Here is a tiny trained network, its code and every weight. The questions are about switching its units off for an input and a target symbol, where a switched-off unit gives its printed mean instead of its output.

import numpy as np


def w(rows, s, z=0):
    codes = np.array(rows[::2]) - 128.0
    scale = np.full(codes.shape[1], s)
    scale[-1] = z or s
    return codes * scale


def norm(h):
    return h / np.sqrt((h * h).mean(-1, keepdims=True) + 1e-5)


def f(y):
    return np.maximum(y, 0)


def softmax(a):
    e = np.exp(a - a.max(-1, keepdims=True))
    return e / e.sum(-1, keepdims=True)


def log_softmax(a):
    a = a - a.max(-1, keepdims=True)
    return a - np.log(np.exp(a).sum(-1, keepdims=True))


def net(x, mask):
    ids = ['ΘΞαβδεζηω'.index(c) for c in x.split()]
    T = len(ids)
    res = E[ids] + P[:T]
    r = norm(res)
    for j in range(2):
        rows = slice(4 * j, 4 * j + 4)
        q, k, v = (r @ M[0][rows].T for M in (Q, K, V))
        z = softmax(np.where(np.tri(T) > 0, q @ k.T / 4**0.5, -1e9)) @ v
        o = O[0][rows]
        res = res + np.where(mask[j], z, o[:, -1]) @ o[:, :-1]
    y = f(norm(res) @ A[0][:, :-1].T + A[0][:, -1])
    res = res + np.where(mask[2:10], y, B[0][:, -1]) @ B[0][:, :-1]
    return log_softmax(norm(res)[-1] @ U[:, :-1].T + U[:, -1])


Q, K, V, O, A, B = {}, {}, {}, {}, {}, {}
E = w([
[108,127,104],'Θ',
[163,157,169],'Ξ',
[108,126,106],'α',
[94,117,138],'β',
[147,148,121],'δ',
[64,5,121],'ε',
[125,127,123],'ζ',
[99,118,152],'η',
[109,161,144],'ω',
],0.032)
P = w([
[203,86,103],'0',
[82,107,1],'1',
[74,88,73],'2',
[98,97,165],'3',
[95,117,54],'4',
[95,116,68],'5',
],0.0093)
Q[0] = w([
[150,108,153],'H1',
[168,245,132],'H1',
[72,7,78],'H1',
[142,112,116],'H1',
[147,107,166],'H2',
[226,126,120],'H2',
[119,180,122],'H2',
[69,103,140],'H2',
],0.015)
K[0] = w([
[106,63,132],'H1',
[40,249,135],'H1',
[174,43,112],'H1',
[122,89,121],'H1',
[132,98,156],'H2',
[137,98,70],'H2',
[168,175,135],'H2',
[78,176,134],'H2',
],0.02)
V[0] = w([
[133,250,112],'H1',
[213,47,108],'H1',
[165,82,180],'H1',
[157,153,99],'H1',
[112,45,97],'H2',
[168,129,84],'H2',
[112,140,96],'H2',
[128,45,79],'H2',
],0.015)
O[0] = w([
[70,99,164,21],'H1',
[163,254,74,253],'H1',
[104,131,67,118],'H1',
[83,168,199,143],'H1',
[66,130,79,160],'H2',
[108,108,191,114],'H2',
[146,138,143,172],'H2',
[110,158,97,155],'H2',
],0.011,0.0056)
A[0] = w([
[131,146,163,171],'N1',
[152,248,82,164],'N2',
[56,88,63,255],'N3',
[58,77,139,254],'N4',
[131,69,167,89],'N5',
[157,78,78,107],'N6',
[68,185,239,195],'N7',
[229,41,171,148],'N8',
],0.015,0.0045)
B[0] = w([
[127,108,50,143],'N1',
[51,75,171,248],'N2',
[244,62,224,188],'N3',
[182,151,76,171],'N4',
[132,184,196,155],'N5',
[140,122,222,146],'N6',
[118,51,51,170],'N7',
[171,220,159,172],'N8',
],0.011,0.015)
U = w([
[186,60,87,44],'Θ',
[89,248,101,250],'Ξ',
[72,87,149,2],'α',
[219,213,180,183],'β',
[39,96,152,45],'δ',
[161,51,244,171],'ε',
[176,134,40,128],'ζ',
[162,45,72,159],'η',
[57,84,149,87],'ω',
],0.013,0.002)

Each question gives the input, a string of symbols that net reads in full, and the target symbol t.
The units are the heads (4 rows each of Q, K, V and O) and the neurons (one row each of A and B). Each row of codes is followed by its name. A weight is (code - 128) times the scale printed after its matrix; where a second scale follows, it is the last column's (O, A, B and U).
mask holds one flag per unit, heads first, then neurons. A switched-off unit (its flag False) gives its mean, the last column of its rows in O or B, instead of its output. The means were averaged over made-up inputs and are rounded, as every weight is.
A unit's drop is (log p(t) with every unit on - log p(t) with that unit switched off) / (log p(t) with every unit on - log p(t) with every unit switched off).
The circuit of an input: a set's keep is (log p(t) with only the set's units on - log p(t) with every unit switched off) / (log p(t) with every unit on - log p(t) with every unit switched off). Starting from all 10 units, units are removed one at a time, each time the one whose removal leaves the highest keep (on an exact tie, the one counted first), for as long as the keep stays at least 0.8.
circuit, biggest first: the units of the circuit, biggest drop first
most important unit: the unit with the biggest drop
k most important neurons: the k neurons with the biggest drops, biggest first
which heads matter: for each layer, one digit per head in row order, 1 if its drop is at least 0.15 and else 0, layers parted by /
input α ω ζ ω ζ, target δ: circuit, biggest first -> (N2)
input ω ω ζ ω Ξ η, target β: which heads matter -> 01
input ζ Ξ ζ Ξ, target η: which heads matter -> 10
input ω ζ ζ Θ ω, target ε: which heads matter -> 00
input Ξ ε ζ ω α, target ε: 2 most important neurons -> (N6, N7)
input β ζ ω α β, target η: which heads matter -> 10
input ζ ζ δ, target η: circuit, biggest first -> (H1, N7)
input ω β α, target β: which heads matter -> 01
input η ζ ω Θ, target Θ: which heads matter -> 10
input α ζ ω Ξ η α, target δ: 2 most important neurons -> (N2, N3)
input Ξ ζ ω ζ ζ, target ε: circuit, biggest first -> (H1, N3)
input ω β Θ ζ Θ, target β: circuit, biggest first -> (H1, H2, N8)
input β ε ζ ζ α β, target η: which heads matter -> 11
input ζ ω δ, target ε: circuit, biggest first -> (H1)
input ζ ε δ, target η: which heads matter -> 10
input β η ζ ζ ε η, target η: which heads matter -> 11
input ζ ζ ζ ω ζ ε, target ε: circuit, biggest first -> (N6, N7, H2)
input ω η ε ζ Θ, target β: 2 most important neurons -> (N7, N6)
input ζ β ω ω ε, target ε: which heads matter -> 01
input ζ ω β ε α ζ, target Ξ: which heads matter -> 10
input ω Ξ ω ζ, target β: most important unit -> H2
input ζ α ζ α ω, target ε: which heads matter -> 10
input ε ω α, target ζ: which heads matter -> 10
input β ζ ζ ζ, target η: circuit, biggest first -> (H1, N8)
input ε ζ ω ε ω β, target ζ: 2 most important neurons -> (N3, N8)
input β β ζ ζ ω ζ, target η: 2 most important neurons -> (N8, N5)
